In the rows, zero is written as 128.
Known rows:
Z462: [112 123 112 116 108 119 128 137 125 122 103 119 123 115 139 128 127 181
 120 132 155 147 153 126 121 123 112 116 106 119 130 141 115 121 171 121
 131]
Z417: [146 140 124 115 114 120 120 138 123 160 140 113 123 120 123 146 128 121
 124 121 153 134 135 152 120 118 112 132 108 113 137 160 133 124 112 121
 124]
Z371: [115 131 120 117 108 121 123 138 132 127 108 124 131 114 123 149 127 123
 121 118 124 128 151 112 119 118 147 185 149 126 126 121 101 120 114 117
 120]
Z208: [117 127 131 117 109 119 149 136 122 118 107 116 124 115 151 115 130 143
 122 128 143 123 146 148 119 118 112 113 105 113 129 128 106 120 161 119
 128]
Z525: [116 124 121 124 159 140 124 116 133 119 158 127 128 167 118 117 126 119
 155 125 117 132 123 114 126 159 122 113 153 122 127 123 111 137 136 130
 142]
Z577: [158 132 119 113 133 125 123 209 124 131 104 124 128 114 165 177 136 210
 122 131 187 129 185 169 120 122 111 161 107 116 127 161 190 122 112 123
 121]
Z474: [138 123 131 121 118 121 116 146 122 118 106 116 128 118 158 158 131 169
 121 159 159 124 138 175 119 121 111 119 104 115 124 130 185 120 114 121
 121]
Z479: [120 124 141 117 112 117 115 111 138 117 109 188 125 112 120 124 125 113
 117 130 114 122 126 112 136 130 155 149 172 130 128 122 105 121 112 131
 124]
Z397: [120 120 124 115 125 118 127 115 119 117 104 117 127 131 149 118 129 165
 119 165 134 123 127 141 124 118 112 111 106 112 129 122 129 126 148 121
 129]
Z901: [141 138 125 119 116 119 115 126 123 153 144 118 129 118 122 133 126 117
 124 123 148 130 131 153 120 118 110 126 108 109 143 158 111 122 113 121
 124]
Z909: [116 125 127 126 140 130 143 116 122 126 138 129 130 151 119 112 127 118
 148 121 117 123 119 130 123 143 118 115 143 106 132 123 107 139 115 119
 132]
Z164: [118 125 128 116 126 120 119 119 135 117 107 154 137 116 119 112 126 116
 121 122 111 121 118 117 152 135 181 135 180 131 128 124 109 120 116 147
 127]
Z362: [127 123 156 121 108 124 121 128 120 145 108 145 134 113 127 161 133 124
 120 160 117 134 120 114 119 120 143 174 135 139 125 121 216 121 113 121
 123]
Z596: [144 126 127 178 107 121 132 131 123 118 140 125 128 115 133 116 128 114
 120 126 119 124 119 120 136 130 125 115 106 140 126 119 116 147 113 138
 121]
Z477: [128 140 142 113 116 120 114 114 123 153 156 115 140 132 118 112 130 118
 145 120 127 163 120 115 118 119 114 112 110 157 146 144 130 119 119 122
 129]
Z278: [120 127 124 118 114 124 202 114 122 117 105 116 131 121 142 118 129 132
 120 129 127 124 126 119 121 119 113 111 103 118 123 122 108 123 202 120
 134]
Z868: [114 153 127 118 159 137 111 117 129 129 179 120 129 147 119 115 126 120
 134 128 123 134 119 112 120 134 113 113 125 124 142 123 108 127 135 120
 135]
Z408: [143 123 125 123 112 120 105 122 123 153 113 120 127 122 133 160 127 119
 133 119 139 122 124 177 119 119 114 119 123 119 135 150 147 131 112 121
 120]
Z565: [170 121 129 156 115 118 129 185 121 118 155 115 126 117 139 121 130 117
 120 125 121 125 135 130 121 118 111 116 103 154 134 129 105 132 109 123
 122]

Facts:
Z278 ε:Z60,Z408,Z149,Z789,Z310 γ:246
Z477 ε:Z772,Z362,Z349 γ:333
Z192 ε:Z479,Z506 γ:789
Z208 ε:Z456,Z409,Z333 γ:246
Z478 ε:Z772,Z362,Z414 γ:789
Z186 ε:Z446 γ:333
Z868 ε:Z799,Z951,Z356,Z252,Z689 γ:333
Z240 ε:Z397,Z318,Z279,Z927 γ:789
Z578 ε:Z318,Z164,Z855 γ:920
Z375 γ:789
Z619 ε:Z772,Z351,Z384,Z887 γ:920
Z349 γ:333
Z689 γ:333
Z80 ε:Z474 γ:920
Z772 γ:333
Z310 γ:789
Z409 γ:920
Z927 γ:789
Z863 ε:Z60,Z129,Z384 γ:333
Z644 γ:246
Z371 ε:Z100,Z559,Z151 γ:920
Z488 γ:920
Z100 γ:333
Z141 γ:789
Z397 γ:246
Z776 γ:246
Z164 γ:920
Z901 ε:Z473,Z644,Z375,Z827 γ:333
Z506 γ:246
Z479 γ:920
Z503 γ:333
Z690 γ:789
Z474 γ:246
Z417 ε:Z683 γ:333
Z678 ε:Z456,Z498,Z857,Z310 γ:333
Z855 γ:333
Z462 ε:Z351,Z503,Z887 γ:246
Z565 ε:Z596,Z59,Z909,Z409 γ:789
Z318 γ:920
Z456 γ:333
Z351 γ:920
Z279 γ:333
Z256 ε:Z479,Z155 γ:920
Z951 γ:920
Z525 γ:333
Z473 γ:789
Z307 γ:920
Z735 ε:Z100,Z503 γ:333
Z898 ε:Z129,Z927,Z307 γ:920
Z850 ε:Z596,Z408,Z252,Z827 γ:246
Z17 ε:Z318,Z506 γ:333
Z384 γ:246
Z277 ε:Z150,Z414 γ:246
Z60 γ:789
Z400 γ:333
Z688 γ:333
Z150 γ:333
Z802 ε:Z362,Z503,Z776,Z525 γ:920
Z155 γ:246
Z65 ε:Z117 γ:789
Z414 γ:333
Z789 γ:333
Z129 γ:333
Z662 ε:Z776 γ:920
Z59 γ:333
Z909 γ:333
Z577 ε:Z446,Z100,Z688,Z855,Z927,Z690 γ:246
Z377 ε:Z596,Z857,Z532 γ:246
Z559 γ:920
Z117 γ:920
Z149 γ:920
Z532 γ:333
Z202 ε:Z150,Z446,Z689 γ:920
Z252 γ:333
Z446 γ:789
Z480 ε:Z506 γ:333
Z887 γ:333
Z683 γ:246
Z827 γ:246
Z333 γ:333
Z362 γ:920
Z408 γ:333
Z356 γ:246
Z498 γ:920
Z596 γ:789
Z218 ε:Z408,Z909 γ:789
Z151 γ:246
Z205 ε:Z362 γ:789
Z989 γ:246
Z857 γ:333
Z799 γ:333

Rows:
No name comes twice in this set of rows, the named rows included.
[165 131 149 140 108 156 114 118 171 120 163 168 130 114 117 115 126 119
 119 123 124 135 143 113 140 148 111 115 103 212 126 123 111 132 142 172
 128] : Z192
[139 137 152 116 140 121 114 156 123 121 104 117 127 118 157 128 140 171
 121 147 161 133 137 161 117 119 112 131 101 110 128 136 135 122 128 118
 122] : Z277

Now the same nodes, written a new way:
Known rows:
Z65: [158  86  98 143 146 103 125  88 145  65 142 157 130 132 122 168 185 141
 150  83 118 138 109 118 137  59 130 189 113]
Z927: [152 101 149 107 131 140 125  80 153  66 115 109 145 143 146 124 189 136
 112  42 113 111 124 138 106  58 108 155  94]
Z456: [112 184 158 153 102 130 128 130 109 120 134  97 148 135 124 148 116 109
 107 152 155 165  86 143 135 157  80 117 110]
Z375: [199 128  94 134 122 133 122  93 135  74 142 147 155 118 146 153 188 163
 103  90  90 106 157 156 119  52 106 188 106]
Z377: [178  77 138 120 117 130 134 155 119 140 141  99  75 119 101 125  59 153
 123 165  94 101 102 137 115 111 191 167 171]
Z186: [ 96 152 158 124 106 148 137 113 106  99 119 144 150 150 128 149  97 110
 133 158 153 108 131 108 121 176 110  88 160]
Z149: [121 140 121 146 149  81 130 155 143 172 147  95 100 114 174 114 200 121
 142  97 129 175 148 134 116 165 162 114 106]
Z362: [ 93 120  52 141 165  86 132 130 126 179 129 155 118 110 153  55 179 107
 128 110 132 179 138 127 133 125 125 112  83]
Z887: [ 55 177 153 148 118 134 141 124 124 129 121 136 173 140 101 137 111 100
 125 137 132 119 123 125 165 138  65  74 118]
Z683: [132  88  98  67 126 136 113 162  96 134 107 116  91  69  86 112  93 129
 126 141  81 110 106 131 148  93 178 150 142]
Z688: [ 82 167 165 106  95 165 126 121 127 109 104 122 157 137 125 122 116 109
 128 141 152 113 128 124 128 166  95  93 132]
Z855: [ 88 175 165  91 101 172 123 108 120 116  91 123 166 139 125 126 113 111
 114 133 145 119 121 129 123 164  95  91 123]
Z218: [196 109 127 175 133 102 142  95 165  82 180 116 130 169 147 180 153 165
 131  87 119 114 136 145 107  78 116 198 134]
Z735: [ 93 167 178 148 111 152 126 114 154 110 120 137 164 164  99 136  92 116
 174 174 135 111 120 105 141 171 102  94 141]
Z371: [130 123  92 137 151 115 125 135 177 138 126 137 113 135 162  86 173 135
 218 136 131 173 145  85 117 177 181 135 127]
Z414: [ 77 160 131 141 122 119 139 119  91 121 121 146 160 125 111 136  87  96
 103 133 147 122 128 130 138 136  61  87 133]
Z208: [174  75 131 120 118 117 134 149 125 136 143  85  84 116  98 114  54 144
 126 156 102 111  81 138 119 112 186 161 165]
Z408: [110 195 161 140 101 143 139 139 114 137 135 100 156 131 127 164 118 113
  88 148 128 126 141 165 135 162  73  89 127]
Z827: [178 124  93  96 116 162 134 163 101 149 124 109  98  74 119 116  78 154
  74 140  64  96 147 160 113  97 150 146 148]

Rows:
No name comes twice in this set of rows, the named rows included.
[164  79 193 129 118 124 137 166 144 157 158  81  75 112  99 148  58 144
 134 140  82  73 117 135 119 119 198 121 178] : Z278
[ 81 139  83 155 156 101 124 145 144 182 127 129 116 117 164  78 184 109
 152  94 121 159 154 125 139 141 135 106  90] : Z351
[119  91 102 105 133 149 127 152 118 138 111 116 108  95  91  64  66 132
 118 141  73  90 114 133 146  72 135 148 130] : Z776
[157  60 162  79 120 146 125 140 143 128 113 119 101 119 105  94  45 146
 151 140  92  58 113 112 107 121 212 118 181] : Z577
[108 140  82 135 146 119 130 148 161 134 109 117 113 115 163  63 199 126
 178 127 125 191 144 102 124 162 165 134 101] : Z559
[106 102 116 175 159  76 132 138 166 175 161 166 108 131 158 112 151 112
 185 109 138 126 146  99 129 157 160 101 117] : Z619
[143 120 153 166 141 101 142 107 163  82 156 100 130 145 138 146 195 131
 105  35 108 108 134 149 139  58 106 151  96] : Z60
[188  93 134 118 109 137 134 153 123 147 151 119  80 111 108 135  53 166
 114 162  72  82 135 134 112 127 183 145 178] : Z850
[110 109  89 100 165 121 105 150 142 181 117 127 106 133 148  98 205 145
 131 119 163 182 155 113 127 147 131 154  95] : Z479
[152  91 104  84 129 138 140 174 110 139 125  99  72  95 113 102  86 141
  77 143  80 102 147 133 114 100 158 139 188] : Z356
[115  89 100 117 165 102 106 138 144 180 134 144 102 144 154 127 188 149
 163 136 167 173 149  92 121 160 150 157 111] : Z256
[125 148 163 155 115 128 159 122 106 108 143 149 141 155 113 196  97 128
 126 174 146 118 153 116 123 190 109 101 190] : Z868
[116 158 167 163 106 120 135 121 131 124 146 112 150 156 116 183  88 115
 140 169 160 138  92 126 138 170 122 116 145] : Z678
[130 127  57 141 151 101 144 159 113 160 132 124  89 111 182 105 197 130
 120 114 133 187 179 119  98 166 151 137 129] : Z951
[110 122 128 120 153 105 117 141 136 171 117 118 114 110 185  93 193 112
 145  86 138 158 145 125 101 153 172 102  86] : Z307

The same nodes again, as new rows of numbers:
Known rows:
Z850: [ 96 120 122 118 153 117 127 140 177 133 133 134 122 112 128 119 121 162
 117 113 118 128 154 129 123 117 103 167 147 105 175 121 136 126 116 127
 115 160 111 120 143 126 119 120 121 109 116 144 117 198 122 164 163]
Z277: [125 119 121 116 147 117 120 126 164 135 142 141 132 114 128 119 116 149
 116 127 121 128 156 135 123 115 109 160 159 107 193 120 147 128 135 127
 121 171 113 119 155 118 118 119 111 108 119 128 115 204 121 158 160]
Z456: [ 96 157 130 120 110 133 119 111 108 119 115 126 133 144 129 126 119 117
 125 106 124 125 106 127 135 132 110 125 110 136  92 123  98 140  96 131
 120 108 112 124 121 107 120 138 113 140 113 108 139 103 153 133 125]
Z333: [ 96 155 129 119 110 134 119 112 107 118 113 125 131 142 129 126 122 117
 125 105 126 125 105 125 133 133 111 125 109 138  92 124  98 140  95 129
 121 109 113 122 122 107 120 138 114 142 114 108 142 105 152 135 124]
Z397: [122 119 120 132 120 114 124 139 160 120 117 147 121 113 126 123 117 139
 114 106 122 125 147 140 122 117 110 129 129 107 201 122 141 124  99 127
 117 140 110 119 126 124 120 115 134 110 116 119 114 215 122 170 182]
Z855: [128 123 129 137 108 116 126 111 106 120 110 130 136 145 126 139 122 106
 119 107 124 127 106 126 131 149 151 113 133 124 105 122  96 130  96 130
 119 110 128 120 120 106 120 122 113 149 114 102 141 107 134 138 128]
Z506: [117 119 123 122 123 116 134 122 161 124 124 160  91 113 126 125 116 152
 113 106 122 124 157 144 123 120 111 172 139 108 209 121 157 120 101 129
 120 124 111 134 140 124 120 118 120 109 117 132 114 160 121 178 183]
Z205: [190 121 128 121 151 145 114 123  99 153 211 114 145 119 125 125 147 123
 115 164 126 130 124 126 130 121 168 114 121 148 172 122 119 124 159 128
 122 134 110 116 147 183 131 122 113 126 152 129 117 108 118 109 107]
Z65: [160 120 123 121 116 152 120 115 103 154 241 113 224 107 179 120 141 197
 117 211 158 169 106 125 132 135 150 113 129 115  90 122 167 124  95 127
 151 114 115 114 123 216 185 118 108 216 170 142 108 102 118 142 136]
Z477: [144 135 130 115 113 119 118 109 105 133 118 129 127 147 130 126 121 120
 129 135 124 127 108 124 124 121 122 120 152 122  94 120  97 135 140 130
 118 110 141 117 125 105 119 121 108 128 116 108 160 107 128 120 118]
Z909: [ 96 153 131 119 109 127 120 112 105 121 110 124 135 150 129 126 121 118
 129 108 123 126 108 124 134 134 112 121 116 132  92 122  98 138  97 130
 119 109 113 129 123 108 119 142 114 141 115 104 142 107 151 134 122]
Z80: [142 118 126 130 153 140 150 147 170 121 113 122 100 115 121 125 116 128
 154 157 134 129 141 124 117 119 112 132 137 126  94 138 156 125 188 124
 147 163 179 139 128 112 128 120 153 113 144 175 130 109 122 105 109]
Z565: [154 127 128 118 149 156 116 138 103 137 178 115 144 113 126 123 174 131
 117 137 126 126 114 125 145 133 132 142 116 144 148 136 110 123 118 128
 122 136 109 116 127 188 122 151 137 137 143 152 117 106 119 107 104]
Z776: [116 119 121 119 143 120 116 142 134 132 150 153 122 113 128 122 120 144
 115 108 117 130 161 137 122 115 109 115 115 109 198 119 142 126 136 127
 116 131 107 120 149 123 121 118 113 107 116 117 114 201 122 156 176]
Z473: [ 97 118 125 155 137 143 116 128  97 164 158 114 134 144 126 125 224 152
 120 152 124 128 154 128 163 129 177 110 105 112 159 150 121 125 114 128
 120 112 109 146 122 210 123 170 180 142 150 107 117 119 119 110 108]
Z446: [167 120 127 147 116 121 117 118  97 137 146 115 165 124 126 129 165 107
 116 140 125 129 125 139 150 135 181 111 107 160 183 123 128 125 115 126
 122 127 107 119 122 191 138 148 128 140 158 109 114 131 118 107 107]
Z498: [110 131 129 138 147 159 138 172 170 120 112 123 113 115 127 128 116 127
 146 126 141 125 134 125 117 119 112 112 104 151  93 163 148 124 157 126
 145 139 126 149 124 111 132 121 174 113 122 172 115 106 128 104 109]
Z384: [106 120 123 120 137 118 117 147 149 122 135 145 125 114 127 123 121 143
 115 107 119 127 153 139 123 114 106 121 118 109 192 120 137 127 120 128
 118 134 108 121 136 123 121 119 116 108 116 124 113 204 122 160 179]
Z59: [ 95 153 128 123 112 132 120 113 104 120 113 128 132 148 128 126 122 121
 130 107 123 125 108 125 136 134 112 121 115 132  91 122  95 137  97 131
 121 108 114 128 121 108 118 141 113 140 114 104 143 105 150 133 122]

Rows:
No name comes twice in this set of rows, the named rows included.
[133 118 124 136 146 141 147 148 158 120 112 121 109 115 126 124 115 130
 150 151 139 128 144 125 119 119 112 115 119 134  92 144 159 123 179 125
 151 151 154 142 125 113 136 121 154 113 141 163 118 108 123 103 108] : Z488
[137 118 121 120 138 115 129 136 178 121 135 138 123 112 126 118 122 143
 115 111 120 126 145 128 122 117 108 151 159 107 191 118 138 126 124 127
 121 168 116 119 138 116 120 117 113 110 120 141 114 219 120 163 172] : Z577
[125 118 119 128 123 116 118 150 149 120 119 142 131 114 126 122 121 134
 114 106 119 127 146 136 124 116 110 111 122 107 197 118 134 128 110 128
 118 138 108 120 124 122 122 117 134 109 118 115 114 239 122 163 182] : Z151
[198 118 129 139 130 120 117 125 100 134 177 115 140 112 127 124 161 115
 116 143 127 128 115 126 140 152 187 121 134 135 175 126 116 121 127 130
 123 140 112 118 125 183 120 128 134 147 158 136 118 125 117 107 107] : Z240
[163 121 128 130 132 139 117 124  97 140 174 115 145 116 127 127 165 121
 116 142 125 129 122 126 144 132 165 113 112 144 167 123 123 123 124 129
 123 122 111 117 125 190 135 141 129 139 151 122 116 112 117 108 107] : Z141
[133 120 122 116 153 119 118 141 162 132 162 144 119 113 129 119 121 149
 115 117 119 126 154 126 122 113 109 144 147 106 188 117 133 125 143 127
 117 157 113 120 160 116 118 117 111 108 117 145 115 202 123 155 168] : Z462
[111 120 122 119 138 118 120 137 165 127 134 141 120 112 126 122 122 152
 117 109 121 128 151 134 122 115 108 147 137 107 188 121 145 128 114 128
 116 147 111 121 138 124 120 117 115 109 117 131 115 199 121 164 171] : Z989
[111 120 124 118 129 117 139 116 156 134 133 176  87 114 125 124 117 167
 113 104 123 123 168 147 124 123 106 209 141 108 219 124 172 116 102 129
 119 113 109 152 157 128 120 118 112 110 116 139 111 108 120 184 181] : Z155
[ 92 119 119 122 141 116 119 141 142 137 117 139 122 114 128 120 125 167
 118 107 119 128 169 138 125 119 107 128 117 106 182 122 141 126 102 129
 116 124 107 152 124 136 121 120 148 109 117 112 115 202 124 166 174] : Z827
[119 172 250 116 104 118 138 104 103 140 114 123  81 115 130 117 121  86
 184 106 120 122 101 122 135 121 136 174 183 104  88 116 175 126 128 128
 122 107 106 121 121 124 186 180 110 113 116 108 132 105 125 122 106] : Z417

